Below are the code and all the weights of a small trained network. Each question names an input and a target symbol and asks about switching units off, where a switched-off unit gives its printed mean instead of its output.

import numpy as np


def w(rows, s, z=0):
    codes = np.array(rows[::2]) - 128.0
    scale = np.full(codes.shape[1], s)
    scale[-1] = z or s
    return codes * scale


def norm(h):
    return h / np.sqrt((h * h).mean(-1, keepdims=True) + 1e-5)


def f(y):
    return np.maximum(y, 0)


def softmax(a):
    e = np.exp(a - a.max(-1, keepdims=True))
    return e / e.sum(-1, keepdims=True)


def log_softmax(a):
    a = a - a.max(-1, keepdims=True)
    return a - np.log(np.exp(a).sum(-1, keepdims=True))


def net(x, mask):
    ids = ['αζξσψω'.index(c) for c in x.split()]
    T = len(ids)
    res = E[ids] + P[:T]
    q, k, v = (norm(res) @ M[0].T for M in (Q, K, V))
    z = softmax(np.where(np.tri(T) > 0, q @ k.T / 2**0.5, -1e9)) @ v
    res = res + np.where(mask[0], z, O[0][:, -1]) @ O[0][:, :-1]
    y = f(norm(res) @ A[0][:, :-1].T + A[0][:, -1])
    res = res + np.where(mask[1:9], y, B[0][:, -1]) @ B[0][:, :-1]
    return log_softmax(norm(res)[-1] @ U[:, :-1].T + U[:, -1])


Q, K, V, O, A, B = {}, {}, {}, {}, {}, {}
E = w([
[149,142,112,106,97],'α',
[130,143,118,89,63],'ζ',
[123,144,143,232,104],'ξ',
[114,87,132,104,70],'σ',
[102,113,147,254,90],'ψ',
[49,153,188,200,52],'ω',
],0.0098)
P = w([
[185,116,159,120,246],'0',
[33,130,42,86,2],'1',
[62,51,32,105,64],'2',
[155,137,152,119,109],'3',
[124,135,102,142,83],'4',
[120,104,72,129,68],'5',
[114,120,102,144,60],'6',
[128,134,86,122,74],'7',
[122,145,93,126,77],'8',
[97,117,137,139,22],'9',
[108,106,111,138,59],'10',
],0.0053)
Q[0] = w([
[109,27,35,46,42],'H0',
[137,90,255,152,133],'H0',
],0.009)
K[0] = w([
[164,133,166,86,252],'H0',
[98,202,69,138,66],'H0',
],0.011)
V[0] = w([
[159,236,29,164,166],'H0',
[182,2,95,197,119],'H0',
],0.0094)
O[0] = w([
[62,248,79,138,166,1],'H0',
[129,87,250,107,169,204],'H0',
],0.013,0.0042)
A[0] = w([
[141,98,176,114,69,104],'N0',
[196,29,139,20,105,90],'N1',
[155,132,254,154,133,252],'N2',
[94,213,102,22,128,179],'N3',
[34,87,81,185,135,168],'N4',
[72,132,136,253,170,92],'N5',
[190,62,134,35,166,162],'N6',
[105,176,114,221,131,251],'N7',
],0.0083,0.0033)
B[0] = w([
[163,140,84,82,173,204],'N0',
[101,253,82,14,174,184],'N1',
[71,95,130,181,88,247],'N2',
[149,54,137,217,177,144],'N3',
[122,177,101,195,167,164],'N4',
[79,229,152,83,21,161],'N5',
[201,212,172,135,190,158],'N6',
[181,153,116,98,93,173],'N7',
],0.0082,0.011)
U = w([
[138,140,78,187,174,171],'α',
[183,18,32,134,28,64],'ζ',
[18,52,157,157,202,163],'ξ',
[196,2,170,91,101,162],'σ',
[34,226,220,72,129,5],'ψ',
[123,206,93,35,94,147],'ω',
],0.0079,0.0028)

Each question gives the input, a string of symbols that net reads in full, and the target symbol t.
The units are the heads (2 rows each of Q, K, V and O) and the neurons (one row each of A and B). Each row of codes is followed by its name. A weight is (code - 128) times the scale printed after its matrix; where a second scale follows, it is the last column's (O, A, B and U).
mask holds one flag per unit, heads first, then neurons. A switched-off unit (its flag False) gives its mean, the last column of its rows in O or B, instead of its output. The means were averaged over made-up inputs and are rounded, as every weight is.
A unit's drop is (log p(t) with every unit on - log p(t) with that unit switched off) / (log p(t) with every unit on - log p(t) with every unit switched off).
The circuit of an input: a set's keep is (log p(t) with only the set's units on - log p(t) with every unit switched off) / (log p(t) with every unit on - log p(t) with every unit switched off). Starting from all 9 units, units are removed one at a time, each time the one whose removal leaves the highest keep (on an exact tie, the one counted first), for as long as the keep stays at least 0.8.
circuit, biggest first: the units of the circuit, biggest drop first
top k neurons: the k neurons with the biggest drops, biggest first
drop of u: that unit's drop, to one decimal
input ξ α σ, target ξ: circuit, biggest first : (H0, N3, N1)
input σ ω ζ ψ, target ζ: top 3 neurons : (N1, N6, N7)
input ζ α ξ ξ, target ω: circuit, biggest first : (H0, N7)
input ω α ζ ω, target ω: top 4 neurons : (N7, N5, N2, N3)
input ψ ω σ σ, target ψ: circuit, biggest first : (N1, H0)
input ω ψ ψ ω, target ξ: top neuron : (N2)
input ψ ω ζ ξ, target ζ: top 2 neurons : (N1, N6)
input ω ω ω, target ζ: top 2 neurons : (N5, N2)
input α ω ζ, target α: top 2 neurons : (N3, N2)
input ω ω ω σ ζ α σ, target ω: drop of N1 : 1.0
input ψ ω ζ ω σ α ζ ω σ, target ψ: drop of N3 : 0.0
input ψ ψ ω ξ ω σ ω α ξ α, target ψ: drop of H0 : 0.6
